Here is a tiny trained network, its code and every weight. The questions are about switching its units off for an input and a class, where a switched-off unit gives its printed mean instead of its output.

import numpy as np


def w(rows, s, z=0):
    codes = np.array(rows[::2]) - 128.0
    scale = np.full(codes.shape[1], s)
    scale[-1] = z or s
    return codes * scale


def f(y):
    return y / 2 * (1 + np.tanh(0.7978845608 * (y + 0.044715 * y**3)))


def log_softmax(a):
    a = a - a.max(-1, keepdims=True)
    return a - np.log(np.exp(a).sum(-1, keepdims=True))


def net(x, mask):
    res = np.array(x, float).reshape(1, 4) / 4 @ E
    y = f(res @ A[0][:, :-1].T + A[0][:, -1])
    res = res + np.where(mask, y, B[0][:, -1]) @ B[0][:, :-1]
    return log_softmax(res[-1] @ U[:, :-1].T + U[:, -1])


A, B = {}, {}
E = w([
[159,36,247],'x0',
[207,31,50],'x1',
[100,151,152],'x2',
[3,76,83],'x3',
],0.0043)
A[0] = w([
[196,104,149,212],'n1',
[193,117,138,175],'n2',
[92,134,102,159],'n3',
[118,246,249,136],'n4',
[177,99,73,90],'n5',
[102,93,156,214],'n6',
[75,85,159,195],'n7',
[60,139,169,138],'n8',
[149,119,109,33],'n9',
[130,134,106,151],'n10',
[60,117,132,192],'n11',
[146,122,123,124],'n12',
[83,233,181,110],'n13',
[81,124,112,228],'n14',
[89,125,154,138],'n15',
[107,110,159,166],'n16',
[112,132,136,90],'n17',
[126,116,158,105],'n18',
[137,124,92,146],'n19',
[145,120,131,166],'n20',
[95,137,131,146],'n21',
[12,161,25,135],'n22',
[143,147,102,180],'n23',
[180,198,51,253],'n24',
[111,153,143,70],'n25',
[171,109,102,175],'n26',
[145,145,78,235],'n27',
[86,63,186,192],'n28',
[126,144,123,105],'n29',
[99,143,205,153],'n30',
[118,130,113,172],'n31',
[105,142,142,71],'n32',
[173,152,107,176],'n33',
[67,118,125,209],'n34',
[109,162,148,81],'n35',
[214,94,155,239],'n36',
],0.011,0.0025)
B[0] = w([
[54,116,125,200],'n1',
[68,125,117,179],'n2',
[155,119,161,154],'n3',
[109,188,5,232],'n4',
[91,179,110,160],'n5',
[128,86,145,167],'n6',
[145,76,153,172],'n7',
[187,112,107,166],'n8',
[125,147,111,112],'n9',
[131,141,145,140],'n10',
[164,91,151,176],'n11',
[114,132,124,131],'n12',
[169,202,69,201],'n13',
[156,105,165,180],'n14',
[155,106,122,142],'n15',
[137,96,128,146],'n16',
[141,126,121,119],'n17',
[131,104,114,126],'n18',
[118,153,145,145],'n19',
[111,124,128,144],'n20',
[159,121,135,142],'n21',
[165,133,252,255],'n22',
[124,150,152,155],'n23',
[98,181,205,239],'n24',
[147,142,112,120],'n25',
[81,152,128,167],'n26',
[111,156,175,188],'n27',
[135,57,152,185],'n28',
[138,141,129,124],'n29',
[146,93,65,166],'n30',
[134,131,144,145],'n31',
[154,132,114,119],'n32',
[89,157,139,164],'n33',
[161,94,156,178],'n34',
[147,146,108,127],'n35',
[31,118,136,231],'n36',
],0.039,0.0042)
U = w([
[138,211,4,198],'0',
[203,172,213,147],'1',
[163,124,108,20],'2',
[94,90,218,229],'3',
[248,2,102,89],'4',
[69,51,90,192],'5',
[71,169,143,47],'6',
[163,124,108,3],'7',
],0.0048,0.0051)

Each question gives the input, the list of numbers given to net, and the class t.
The units are the neurons (one row each of A and B). Each row of codes is followed by its name. A weight is (code - 128) times the scale printed after its matrix; where a second scale follows, it is the last column's (A, B and U).
mask holds one flag per neuron, in row order. A switched-off neuron (its flag False) gives its mean, the last column of its row in B, instead of its output. The means were averaged over made-up inputs and are rounded, as every weight is.
A unit's drop is (log p(t) with every unit on - log p(t) with that unit switched off) / (log p(t) with every unit on - log p(t) with every unit switched off).
The circuit of an input: a set's keep is (log p(t) with only the set's units on - log p(t) with every unit switched off) / (log p(t) with every unit on - log p(t) with every unit switched off). Starting from the 12 units with the biggest drops (on a tie, the unit counted first), units are removed one at a time, each time the one whose removal leaves the highest keep (on an exact tie, the one counted first), for as long as the keep stays at least 0.8.
circuit, biggest first: the units of the circuit, biggest drop first
unit that matters most: the unit with the biggest drop
k most important neurons: the k neurons with the biggest drops, biggest first
drop of u: that unit's drop, to one decimal
input [3,4,-4,-1], class 5: circuit, biggest first -> n22, n36
input [1,3,-7,-5], class 6: unit that matters most -> n22
input [-5,2,3,3], class 1: circuit, biggest first -> n36, n22
input [-5,1,-8,5], class 1: circuit, biggest first -> n36, n22
input [1,1,-7,5], class 4: circuit, biggest first -> n24, n36, n1
input [3,-2,-6,-7], class 5: circuit, biggest first -> n36, n22
input [1,-3,1,0], class 0: circuit, biggest first -> n22, n4
input [-7,5,-1,0], class 1: 4 most important neurons -> n36, n22, n1, n28
input [1,-2,-6,-4], class 5: 2 most important neurons -> n22, n13
input [-7,-5,5,-1], class 1: 2 most important neurons -> n22, n24
input [4,1,-6,-6], class 5: drop of n22 -> 0.3
input [-2,7,-4,2], class 6: drop of n22 -> 0.2
input [-4,-7,-2,7], class 1: drop of n22 -> 1.3
input [-6,6,5,-7], class 6: most important neuron -> n22
